Here is a tiny trained network, its code and every weight. The questions are about switching its units off for an input and a target symbol, where a switched-off unit gives its printed mean instead of its output.

import numpy as np


def w(rows, s, z=0):
    codes = np.array(rows[::2]) - 128.0
    scale = np.full(codes.shape[1], s)
    scale[-1] = z or s
    return codes * scale


def norm(h):
    return h / np.sqrt((h * h).mean(-1, keepdims=True) + 1e-5)


def f(y):
    return y / 2 * (1 + np.tanh(0.7978845608 * (y + 0.044715 * y**3)))


def softmax(a):
    e = np.exp(a - a.max(-1, keepdims=True))
    return e / e.sum(-1, keepdims=True)


def log_softmax(a):
    a = a - a.max(-1, keepdims=True)
    return a - np.log(np.exp(a).sum(-1, keepdims=True))


def net(x, mask):
    ids = ['αβγλμτω'.index(c) for c in x.split()]
    T = len(ids)
    res = E[ids] + P[:T]
    r = norm(res)
    for j in range(3):
        rows = slice(2 * j, 2 * j + 2)
        q, k, v = (r @ M[0][rows].T for M in (Q, K, V))
        z = softmax(np.where(np.tri(T) > 0, q @ k.T / 2**0.5, -1e9)) @ v
        o = O[0][rows]
        res = res + np.where(mask[j], z, o[:, -1]) @ o[:, :-1]
    y = f(norm(res) @ A[0][:, :-1].T + A[0][:, -1])
    res = res + np.where(mask[3:27], y, B[0][:, -1]) @ B[0][:, :-1]
    return log_softmax(norm(res)[-1] @ U[:, :-1].T + U[:, -1])


Q, K, V, O, A, B = {}, {}, {}, {}, {}, {}
E = w([
[100,154,255,157],'α',
[43,108,49,133],'β',
[70,97,55,147],'γ',
[131,142,248,98],'λ',
[223,115,233,82],'μ',
[62,127,166,108],'τ',
[141,70,132,121],'ω',
],0.018)
P = w([
[171,48,255,174],'0',
[169,60,208,149],'1',
[167,62,175,134],'2',
[142,85,155,130],'3',
[126,101,135,122],'4',
[115,121,118,114],'5',
[108,142,110,98],'6',
[107,165,108,87],'7',
[107,181,109,83],'8',
],0.0056)
Q[0] = w([
[182,127,131,189],'h0',
[98,92,144,131],'h0',
[129,195,112,135],'h1',
[138,161,9,128],'h1',
[127,71,175,146],'h2',
[68,137,93,152],'h2',
],0.016)
K[0] = w([
[127,131,132,227],'h0',
[213,68,90,72],'h0',
[168,254,90,69],'h1',
[148,192,92,200],'h1',
[128,39,212,149],'h2',
[7,191,140,73],'h2',
],0.0091)
V[0] = w([
[142,252,134,192],'h0',
[126,85,146,61],'h0',
[237,133,111,69],'h1',
[90,254,94,105],'h1',
[168,114,137,126],'h2',
[174,167,91,229],'h2',
],0.0088)
O[0] = w([
[161,49,104,96,2],'h0',
[158,195,36,43,183],'h0',
[131,209,189,170,60],'h1',
[51,122,179,132,18],'h1',
[61,85,76,147,123],'h2',
[166,169,104,255,48],'h2',
],0.01,0.0081)
A[0] = w([
[166,83,134,190,108],'n0',
[234,92,146,150,4],'n1',
[147,186,189,103,91],'n2',
[78,78,135,139,105],'n3',
[38,147,180,149,137],'n4',
[211,178,135,88,145],'n5',
[119,251,173,154,65],'n6',
[87,162,119,142,117],'n7',
[117,139,60,89,252],'n8',
[86,147,151,122,98],'n9',
[132,129,133,170,145],'n10',
[64,85,120,219,174],'n11',
[104,185,94,129,127],'n12',
[138,147,100,45,166],'n13',
[93,85,138,170,101],'n14',
[86,125,114,90,171],'n15',
[76,102,149,153,179],'n16',
[152,59,116,130,187],'n17',
[145,117,127,130,76],'n18',
[170,134,163,126,138],'n19',
[159,183,148,108,125],'n20',
[95,87,148,152,212],'n21',
[144,235,100,139,116],'n22',
[97,166,200,85,198],'n23',
],0.015,0.0029)
B[0] = w([
[229,89,190,180,121],'n0',
[172,67,144,190,144],'n1',
[130,143,57,155,166],'n2',
[137,109,156,96,143],'n3',
[92,110,95,87,145],'n4',
[67,174,152,81,196],'n5',
[244,106,91,144,143],'n6',
[142,135,82,137,136],'n7',
[128,185,231,190,250],'n8',
[135,60,131,110,138],'n9',
[82,166,180,93,116],'n10',
[1,213,171,139,138],'n11',
[184,159,114,69,157],'n12',
[148,84,74,182,255],'n13',
[170,193,146,111,125],'n14',
[202,120,125,159,198],'n15',
[113,179,136,5,136],'n16',
[167,57,107,134,146],'n17',
[94,141,142,105,122],'n18',
[82,167,41,215,143],'n19',
[85,137,95,122,158],'n20',
[156,213,129,65,134],'n21',
[152,111,115,27,154],'n22',
[124,118,87,193,190],'n23',
],0.0071,0.012)
U = w([
[187,182,140,62,30],'α',
[201,96,110,253,163],'β',
[128,4,127,58,200],'γ',
[73,93,78,219,6],'λ',
[134,91,222,142,231],'μ',
[69,128,199,202,167],'τ',
[58,165,167,40,247],'ω',
],0.011,0.0027)

Each question gives the input, a string of symbols that net reads in full, and the target symbol t.
The units are the heads (2 rows each of Q, K, V and O) and the neurons (one row each of A and B). Each row of codes is followed by its name. A weight is (code - 128) times the scale printed after its matrix; where a second scale follows, it is the last column's (O, A, B and U).
mask holds one flag per unit, heads first, then neurons. A switched-off unit (its flag False) gives its mean, the last column of its rows in O or B, instead of its output. The means were averaged over made-up inputs and are rounded, as every weight is.
A unit's drop is (log p(t) with every unit on - log p(t) with that unit switched off) / (log p(t) with every unit on - log p(t) with every unit switched off).
The circuit of an input: a set's keep is (log p(t) with only the set's units on - log p(t) with every unit switched off) / (log p(t) with every unit on - log p(t) with every unit switched off). Starting from the 12 units with the biggest drops (on a tie, the unit counted first), units are removed one at a time, each time the one whose removal leaves the highest keep (on an exact tie, the one counted first), for as long as the keep stays at least 0.8.
circuit, biggest first: the units of the circuit, biggest drop first
most important unit: the unit with the biggest drop
top k neurons: the k neurons with the biggest drops, biggest first
heads that matter: for each layer, one digit per head in row order, 1 if its drop is at least 0.15 and else 0, layers parted by /
input β β γ β β λ β α ω, target β: circuit, biggest first => n13, n8
input μ τ λ γ β β λ β ω, target β: heads that matter => 001
input γ β ω μ ω ω ω α, target α: top 2 neurons => n22, n6
input τ μ ω γ, target β: heads that matter => 000
input β τ λ λ, target γ: circuit, biggest first => n8, h0
input β λ γ α β β, target ω: heads that matter => 110
input ω α ω μ τ β μ ω, target ω: circuit, biggest first => h1, n5, n15
input λ β ω β ω μ τ, target α: circuit, biggest first => h1, n6
input α β μ β, target β: top 3 neurons => n5, n15, n8
input λ γ β α τ, target γ: most important unit => h1
input ω τ μ ω τ λ β α μ, target β: heads that matter => 101
input β λ λ λ ω β λ ω τ, target α: heads that matter => 100
input μ τ β, target γ: heads that matter => 111
input μ β ω β β ω, target α: heads that matter => 110
input α τ α, target γ: circuit, biggest first => h1, n8
input γ τ β ω λ β λ τ, target λ: heads that matter => 000
input β β β τ λ β τ τ μ, target γ: heads that matter => 111
input α α β α, target ω: circuit, biggest first => n8, n4
input β ω λ, target β: most important unit => n6
input μ ω α β, target β: top 3 neurons => n5, n8, n15
input ω γ τ β τ, target λ: circuit, biggest first => n23
input β τ β λ, target γ: circuit, biggest first => n8, h1
input β τ ω β β ω β ω, target ω: circuit, biggest first => h0, n5
